grid = [151 117 105 128 136]
Which number is the second entry from the left?
Answer: 117
The median entry is 128
Which number is the first entry from the right?
Answer: 136

Questions about the table below.
1) Find the 4th-last entry, reading row by row.
2) Find the 3rd entry on the diagonal from the top-right corner.
3) Find the largest entry.
4) Find the entry just left of 110.
5) Find the bottom-left entry.
6) Find the largest entry in the first row.
7) Find the last entry in the row that holds the smallest entry.
8) Find the third entry from the end, reading row by row.
[[142 123 137 141 132]
 [109 115 110 122 109]
 [136 141 138 151 136]
 [121 114 119 101 126]]
1) 114
2) 138
3) 151
4) 115
5) 121
6) 142
7) 126
8) 119

[[132 116 149 124 138 138 107 136 132 145 134 102 145 136]
 [130 136 107 130 127 122 148 120 124 114 125 149 114 123]
 [135 113 151 120 141 140 108 135 128 142 135 108 142 140]]
The first entry of the largest entry's row is 135
Read off the last entry, reading row by row.
Answer: 140
Read off the second-last entry, reading row by row.
Answer: 142
Read off the minimum.
Answer: 102
Read off the entry just right of the smallest entry.
Answer: 145
The third entry in reading order: 149
The top-left entry: 132
Read off the largest entry in the last row.
Answer: 151
Read off the bottom entry of the column that holds the smallest entry.
Answer: 108
Read off the entry directly below 102.
Answer: 149
Read off the second entry on the main diagonal.
Answer: 136
Read off the first entry on the diagonal from the top-right corner.
Answer: 136

Questions about the array below. Rows and columns are numbered from 0.
1) Find the entry in row 0 and column 1.
2) Find the entry in row 0 and column 0.
3) Find the top-right entry.
4) Find the entry directly below 143.
5) Find the bottom entry of the column that holds the largest entry.
6) Find the top entry of the column that holds the largest entry.
7) Find the bottom-right entry.
8) Find the entry just right of the smallest entry.
[[124 127 134 132 121 134 119 132 107 131 125 131 116]
 [131 127 120 125 132 122 134 125 127 118 130 132 117]
 [136 136 111 118 121 136 120 140 143 133 130 135 120]
 [136 137 118 116 115 132 114 123 132 126 122 128 128]
 [131 120 131 123 122 126 128 120 111 122 117 121 125]
 [124 125 109 130 132 128 124 124 137 126 139 129 130]]
1) 127
2) 124
3) 116
4) 132
5) 137
6) 107
7) 130
8) 131

[[127 140 138 131 126 113 100 129 115 131 117 131]
 [130 134 121 128 119 140 123 121 129 143 124 136]
 [125 128 125 135 124 137 127 117 121 123 112 128]
 [133 115 138 135 126 147 109 124 129 124 123 122]
 [121 134 133 127 129 129 124 123 122 140 117 137]
 [127 116 125 128 121 136 125 122 124 126 115 145]]
The smallest entry in the first column is 121
The 3rd largest entry?
A: 143
The first entry in the row that holds the largest entry is 133
The 3rd entry on the diagonal from the top-right corner?
A: 123
The entry in the top-right corner?
A: 131
The second entry on the diagonal from the top-right corner?
A: 124
The entry just left of the largest entry?
A: 126
The last entry of the largest entry's row: 122
The first entry in reading order -> 127
The largest entry in the last column is 145
The entry just right of the largest entry: 109
The entry directly below the largest entry -> 129
The entry directly above 109 is 127
The entry just right of 100: 129
The bottom entry of the column that holds the smallest entry is 125
The bottom-left entry is 127
The fifth entry, reading row by row?
A: 126
The 3rd entry on the main diagonal?
A: 125
The largest entry?
A: 147
The largest entry in the first row -> 140
The top entry of the column that holds the largest entry: 113
The third entry, reading row by row?
A: 138
The fifth entry from the end, reading row by row is 122
The bottom entry of the column that holds the largest entry?
A: 136

x =
[[138 124 129 127 150 133]
 [121 141 119 120 110 123]]
Indices start at 0.
Find the smallest entry.
110
The bottom-left entry is 121
Find the bottom-right entry.
123
Find the entry at row 0, column 1.
124
Find the entry just left of the largest entry.
127

arr =
[[153 117 117 126 133 134 141 116 129 119 129 145]
 [129 130 140 121 124 128 131 114 129 118 129 121]
 [121 117 114 131 128 125 124 133 128 135 128 140]
 [106 148 133 136 112 135 104 136 125 136 125 125]
 [121 125 127 122 133 131 124 126 127 116 127 142]
 [124 114 114 124 123 125 114 130 125 127 125 139]
 [124 151 147 141 118 123 115 111 122 121 122 120]
 [147 121 118 133 124 129 136 117 121 119 121 142]]
Give the last entry, reading row by row.
A: 142
The 4th entry in reading order -> 126
Give the second entry, reading row by row.
A: 117
Give the top-right entry.
A: 145
Give the 3rd entry on the main diagonal.
A: 114
Give the first entry in reading order.
A: 153
The largest entry in the last row -> 147
The smallest entry in the first row -> 116
Give the last entry of the smallest entry's row.
A: 125
The entry just left of 139 -> 125
Give the entry directly below the largest entry.
A: 129
Give the 3rd smallest entry.
A: 111
Give the first entry of the smallest entry's row.
A: 106
Give the third entry in reading order.
A: 117
The entry directly below 148: 125
Give the entry directly above the smallest entry.
A: 124
The entry just right of the smallest entry: 136
The top entry of the column that holds the smallest entry: 141
Give the entry just left of 104.
A: 135
Give the smallest entry in the last row.
A: 117
The 2nd entry from the end, reading row by row -> 121
Give the entry directly below the smallest entry.
A: 124
The fourth-last entry, reading row by row: 121
The bottom entry of the column that holds the smallest entry: 136
The smallest entry -> 104

data =
[[127 128 107 150 128 127 132 128 128 130 140 127 126 136 127 128]
 [128 120 126 125 116 156 115 128 127 119 123 143 132 128 127 122]
 [127 130 142 125 117 152 118 133 127 142 133 146 126 127 140 129]
 [118 128 134 125 128 127 129 128 144 132 118 106 126 124 122 122]
 [127 128 134 125 128 127 129 127 127 130 126 127 126 127 127 128]
 [129 128 122 131 128 128 129 132 132 130 128 127 126 127 128 128]
 [119 128 134 125 128 127 130 128 146 133 119 106 126 124 123 122]
 [117 124 134 129 128 119 128 111 110 130 129 128 125 134 120 128]
 [150 131 134 125 145 122 137 141 112 129 118 124 124 118 135 136]
 [127 128 134 125 128 127 129 128 127 130 126 127 126 127 127 128]]
Read off the smallest entry in the last row.
125
Read off the entry directly below the largest entry.
152
The largest entry -> 156
Read off the 4th entry in reading order.
150
The first entry, reading row by row is 127
The bottom-right entry: 128
The largest entry in the last row is 134
The 4th-last entry, reading row by row is 126
The entry in the bottom-left corner -> 127
Read off the third entry on the main diagonal.
142
The entry directly below 116 -> 117
Read off the second entry on the main diagonal.
120
Read off the entry in the top-right corner.
128
Read off the second entry on the diagonal from the top-right corner.
127
The 3rd entry in reading order -> 107
Read off the second entry from the end, reading row by row.
127
Read off the second entry, reading row by row.
128
The entry directly below 137 is 129
The entry just left of the largest entry: 116

Read these off the matrix that follows.
1) Find the entry in the bottom-left corner.
2) Find the largest entry in the last column.
3) Find the last entry, reading row by row.
4) Find the 3rd entry from the end, reading row by row.
5) Find the entry just left of the smallest entry.
6) Find the 1st entry in reading order.
7) Find the top entry of the column that holds the smallest entry.
[[121 127 143 116 126 132 117 142 129 125 116]
 [125 125 123 125 135 128 131 121 117 134 130]
 [134 129 126 131 125 121 133 128 131 129 129]
 [133 127 118 129 132 119 139 120 118 137 132]
 [129 132 149 124 114 130 115 151 148 116 116]
 [136 128 108 141 132 123 143 110 124 133 142]
 [124 128 146 115 124 128 118 145 131 126 114]
 [134 129 126 129 126 120 134 128 128 131 128]
 [126 132 149 125 116 135 112 149 149 114 117]
 [135 129 123 132 126 120 135 126 129 130 131]
 [132 131 136 129 120 126 124 138 140 122 124]
 [126 125 105 137 141 132 139 103 112 136 144]
 [128 130 149 116 119 123 118 150 137 124 112]
 [134 130 131 129 123 122 130 133 134 127 126]
 [135 128 119 131 129 118 139 122 123 134 132]
 [128 130 151 115 118 124 117 152 138 123 111]]
1) 128
2) 144
3) 111
4) 138
5) 139
6) 121
7) 142

Questions about the grid below.
1) Read off the 4th entry, reading row by row.
2) Read off the 1st entry on the main diagonal.
3) Read off the largest entry in the first row.
4) Read off the top entry of the column that holds the smallest entry.
5) Read off the smallest entry in the last row.
6) Read off the last entry, reading row by row.
7) Read off the 2nd entry from the end, reading row by row.
8) Read off the second entry in reading order.
121	126	120	124	130	129	137	117	121	128	150	136	123	140	125
120	127	121	125	131	129	137	118	121	128	150	136	123	139	124
119	127	124	126	131	129	136	120	122	127	147	136	123	137	124
120	127	123	125	131	129	137	119	121	128	149	136	123	138	124
120	126	121	124	130	129	137	118	121	128	150	136	123	140	125
121	126	120	124	130	129	137	118	121	128	150	136	123	140	125
119	127	123	126	131	129	136	119	122	128	148	136	123	137	124
119	127	124	126	131	129	136	119	122	128	148	136	123	137	124
119	127	125	126	131	129	136	120	122	127	147	136	123	136	124
120	127	122	125	131	129	137	119	121	128	149	136	123	139	124
1) 124
2) 121
3) 150
4) 117
5) 119
6) 124
7) 139
8) 126
